Below are the code and all the weights of a small trained network. Each question names an input and a class and asks about switching units off, where a switched-off unit gives its printed mean instead of its output.

import numpy as np


def w(rows, s, z=0):
    codes = np.array(rows[::2]) - 128.0
    scale = np.full(codes.shape[1], s)
    scale[-1] = z or s
    return codes * scale


def f(y):
    return y / 2 * (1 + np.tanh(0.7978845608 * (y + 0.044715 * y**3)))


def log_softmax(a):
    a = a - a.max(-1, keepdims=True)
    return a - np.log(np.exp(a).sum(-1, keepdims=True))


def net(x, mask):
    res = np.array(x, float).reshape(1, 8) / 4 @ E
    y = f(res @ A[0][:, :-1].T + A[0][:, -1])
    res = res + np.where(mask, y, B[0][:, -1]) @ B[0][:, :-1]
    return log_softmax(res[-1] @ U[:, :-1].T + U[:, -1])


A, B = {}, {}
E = w([
[125,141,125,172,124,126,165,155,123,110,118],'x0',
[178,125,105,156,82,128,2,191,70,112,187],'x1',
[41,167,144,170,96,84,82,51,152,123,209],'x2',
[143,145,139,133,133,121,133,110,119,111,119],'x3',
[131,95,93,142,192,230,157,69,128,46,199],'x4',
[127,117,133,126,127,125,138,129,119,130,136],'x5',
[131,135,138,134,135,128,135,127,119,131,130],'x6',
[181,226,69,90,70,138,219,100,134,183,179],'x7',
],0.0088)
A[0] = w([
[73,130,153,121,170,166,163,72,189,153,74,49],'N0',
[122,116,192,131,102,48,89,178,165,163,81,115],'N1',
[184,85,128,83,148,191,138,173,101,143,73,84],'N2',
[107,99,130,157,166,135,116,144,112,150,115,4],'N3',
[95,107,103,121,139,202,153,114,145,66,183,83],'N4',
[76,122,147,75,169,122,184,109,173,144,106,96],'N5',
[159,86,104,141,127,186,150,115,129,71,159,101],'N6',
[100,120,155,147,100,124,117,111,190,125,179,46],'N7',
[104,116,80,109,190,185,149,113,114,71,161,77],'N8',
[173,119,113,77,153,172,123,168,93,152,40,124],'N9',
[83,80,176,159,160,115,104,134,103,93,106,126],'N10',
[126,163,166,115,56,2,138,166,102,144,100,100],'N11',
[82,153,146,137,93,76,83,100,118,75,184,92],'N12',
[103,123,148,117,140,87,176,101,208,154,71,99],'N13',
[141,112,119,174,183,207,124,117,123,66,189,85],'N14',
[153,191,94,110,101,130,156,108,104,180,180,178],'N15',
[162,209,64,112,79,136,186,121,188,157,204,197],'N16',
[125,137,154,117,103,94,109,160,105,202,56,84],'N17',
[82,160,150,152,98,77,107,111,162,138,152,77],'N18',
[68,151,172,158,106,119,114,95,149,132,172,105],'N19',
[83,82,173,135,161,128,99,135,123,105,95,131],'N20',
[87,77,155,133,164,102,67,120,141,98,106,164],'N21',
[117,91,174,131,173,132,96,144,140,111,100,113],'N22',
[185,98,136,69,127,158,132,171,121,111,104,108],'N23',
[76,107,156,106,139,131,185,111,171,128,104,68],'N24',
[54,149,138,152,96,121,110,99,142,126,164,97],'N25',
[149,129,102,131,105,104,79,174,95,127,165,79],'N26',
[184,103,110,163,78,132,63,148,38,107,175,76],'N27',
[37,145,142,158,125,92,112,104,168,136,198,74],'N28',
[102,144,170,118,85,63,121,159,133,171,64,69],'N29',
[145,119,102,153,127,135,64,162,57,122,162,56],'N30',
[111,93,214,163,152,119,94,139,168,79,111,131],'N31',
[91,90,178,183,160,111,90,131,114,90,109,143],'N32',
[87,113,144,157,191,124,98,156,155,123,105,121],'N33',
[169,158,101,138,78,153,89,152,88,134,175,118],'N34',
],0.0088,0.0017)
B[0] = w([
[14,238,195,151,96,111,80,186,52,18,94,207],'N0',
[110,158,143,102,124,215,87,100,188,186,179,191],'N1',
[223,91,104,206,213,52,175,168,150,92,100,198],'N2',
[123,124,98,131,127,133,127,122,130,145,104,138],'N3',
[105,89,202,146,136,209,76,94,192,201,195,193],'N4',
[41,202,151,118,100,82,91,219,38,25,89,202],'N5',
[159,146,182,167,126,181,65,107,155,154,198,179],'N6',
[162,101,143,136,141,94,174,191,145,114,160,160],'N7',
[120,111,234,137,110,179,65,77,181,155,191,192],'N8',
[204,65,143,255,224,82,151,171,159,105,116,198],'N9',
[168,71,73,51,38,124,171,55,87,216,79,186],'N10',
[132,134,170,123,105,216,38,100,213,192,213,204],'N11',
[165,110,134,177,199,84,163,168,101,78,131,191],'N12',
[55,200,168,88,84,114,81,176,92,40,148,204],'N13',
[109,122,241,103,136,229,50,79,182,206,233,205],'N14',
[170,65,54,72,71,110,185,64,69,175,124,206],'N15',
[156,64,27,49,35,155,201,21,70,202,56,246],'N16',
[143,115,155,130,116,185,62,97,232,124,170,181],'N17',
[168,85,154,212,187,121,160,159,180,117,139,176],'N18',
[174,44,72,220,239,37,188,199,126,136,136,184],'N19',
[149,111,73,58,65,109,167,90,111,191,71,182],'N20',
[123,99,94,84,110,142,204,85,100,132,114,191],'N21',
[164,146,95,111,81,111,156,103,105,185,73,173],'N22',
[168,58,131,186,205,70,174,220,134,100,75,175],'N23',
[59,171,136,110,115,112,79,147,114,37,72,188],'N24',
[175,54,82,207,225,49,186,217,206,130,118,182],'N25',
[54,177,128,117,86,125,108,169,117,74,126,176],'N26',
[8,229,154,126,108,108,101,236,41,36,99,212],'N27',
[207,104,113,209,242,30,159,208,175,94,70,202],'N28',
[90,107,191,163,137,234,71,107,188,193,212,187],'N29',
[39,225,144,134,93,81,99,169,45,81,118,188],'N30',
[156,118,21,113,50,182,206,56,102,194,102,187],'N31',
[151,100,82,72,67,157,207,69,65,171,87,190],'N32',
[124,124,55,78,86,131,179,110,100,193,103,168],'N33',
[63,173,131,80,119,106,141,121,55,67,99,188],'N34',
],0.005,0.011)
U = w([
[162,88,25,48,64,130,170,63,78,186,102,215],'0',
[120,107,220,116,135,188,40,103,224,180,219,117],'1',
[18,177,145,99,111,98,85,184,48,20,115,154],'2',
[230,68,105,184,255,66,145,189,162,106,121,3],'3',
],0.0083,0.00058)

Each question gives the input, the list of numbers given to net, and the class t.
The units are the neurons (one row each of A and B). Each row of codes is followed by its name. A weight is (code - 128) times the scale printed after its matrix; where a second scale follows, it is the last column's (A, B and U).
mask holds one flag per neuron, in row order. A switched-off neuron (its flag False) gives its mean, the last column of its row in B, instead of its output. The means were averaged over made-up inputs and are rounded, as every weight is.
A unit's drop is (log p(t) with every unit on - log p(t) with that unit switched off) / (log p(t) with every unit on - log p(t) with every unit switched off).
The circuit of an input: a set's keep is (log p(t) with only the set's units on - log p(t) with every unit switched off) / (log p(t) with every unit on - log p(t) with every unit switched off). Starting from the 12 units with the biggest drops (on a tie, the unit counted first), units are removed one at a time, each time the one whose removal leaves the highest keep (on an exact tie, the one counted first), for as long as the keep stays at least 0.8.
units of the circuit, in order: the units of the circuit, biggest drop first
most important unit: the unit with the biggest drop
top k neurons: the k neurons with the biggest drops, biggest first
drop of u: that unit's drop, to one decimal
input [7,-3,4,8,4,-2,-1,1], class 1: units of the circuit, in order -> [N14; N4]
input [-5,6,-2,3,6,-5,-5,-1], class 1: units of the circuit, in order -> [N14]
input [-4,2,-8,7,6,-6,-2,3], class 3: top 2 neurons -> [N2; N23]
input [3,-7,0,5,5,-8,5,5], class 2: top 2 neurons -> [N0; N5]
input [6,7,-7,-2,-4,4,-6,3], class 2: top 2 neurons -> [N27; N34]
input [-1,1,6,-6,4,-3,5,5], class 3: units of the circuit, in order -> [N28; N25]
input [2,-8,8,-6,-5,8,7,6], class 2: top 3 neurons -> [N13; N5; N0]
input [-7,5,0,-6,-8,1,0,7], class 1: top 3 neurons -> [N11; N29; N17]
input [8,8,-8,-4,4,-3,-8,0], class 2: top 2 neurons -> [N27; N30]
input [-6,-8,-8,7,-6,2,-2,-7], class 2: top 4 neurons -> [N13; N0; N5; N16]
input [7,-8,5,7,1,5,-7,7], class 2: top 4 neurons -> [N0; N5; N13; N24]
input [3,-5,-1,4,7,5,5,-7], class 0: top 2 neurons -> [N10; N31]
input [-8,-7,-3,-2,2,-5,5,6], class 2: top 3 neurons -> [N0; N5; N13]
input [2,-2,-6,1,-5,-6,-8,0], class 3: units of the circuit, in order -> [N9]
input [1,-6,1,7,-8,-3,-2,6], class 1: top 2 neurons -> [N11; N29]
input [8,4,7,2,6,-6,6,1], class 3: top 4 neurons -> [N28; N19; N25; N12]
input [4,-6,0,-4,-5,8,4,2], class 2: top 2 neurons -> [N5; N13]
input [5,4,1,-1,-5,-8,2,-4], class 1: top 2 neurons -> [N16; N11]
input [7,-4,3,4,1,-4,-4,-4], class 0: top 4 neurons -> [N27; N31; N10; N32]
input [-1,-5,7,3,3,-7,-4,5], class 3: most important unit -> N28
input [6,7,-1,-5,-1,0,2,-7], class 0: drop of N10 -> 0.4
input [1,-8,3,1,5,7,7,0], class 2: drop of N0 -> 0.2
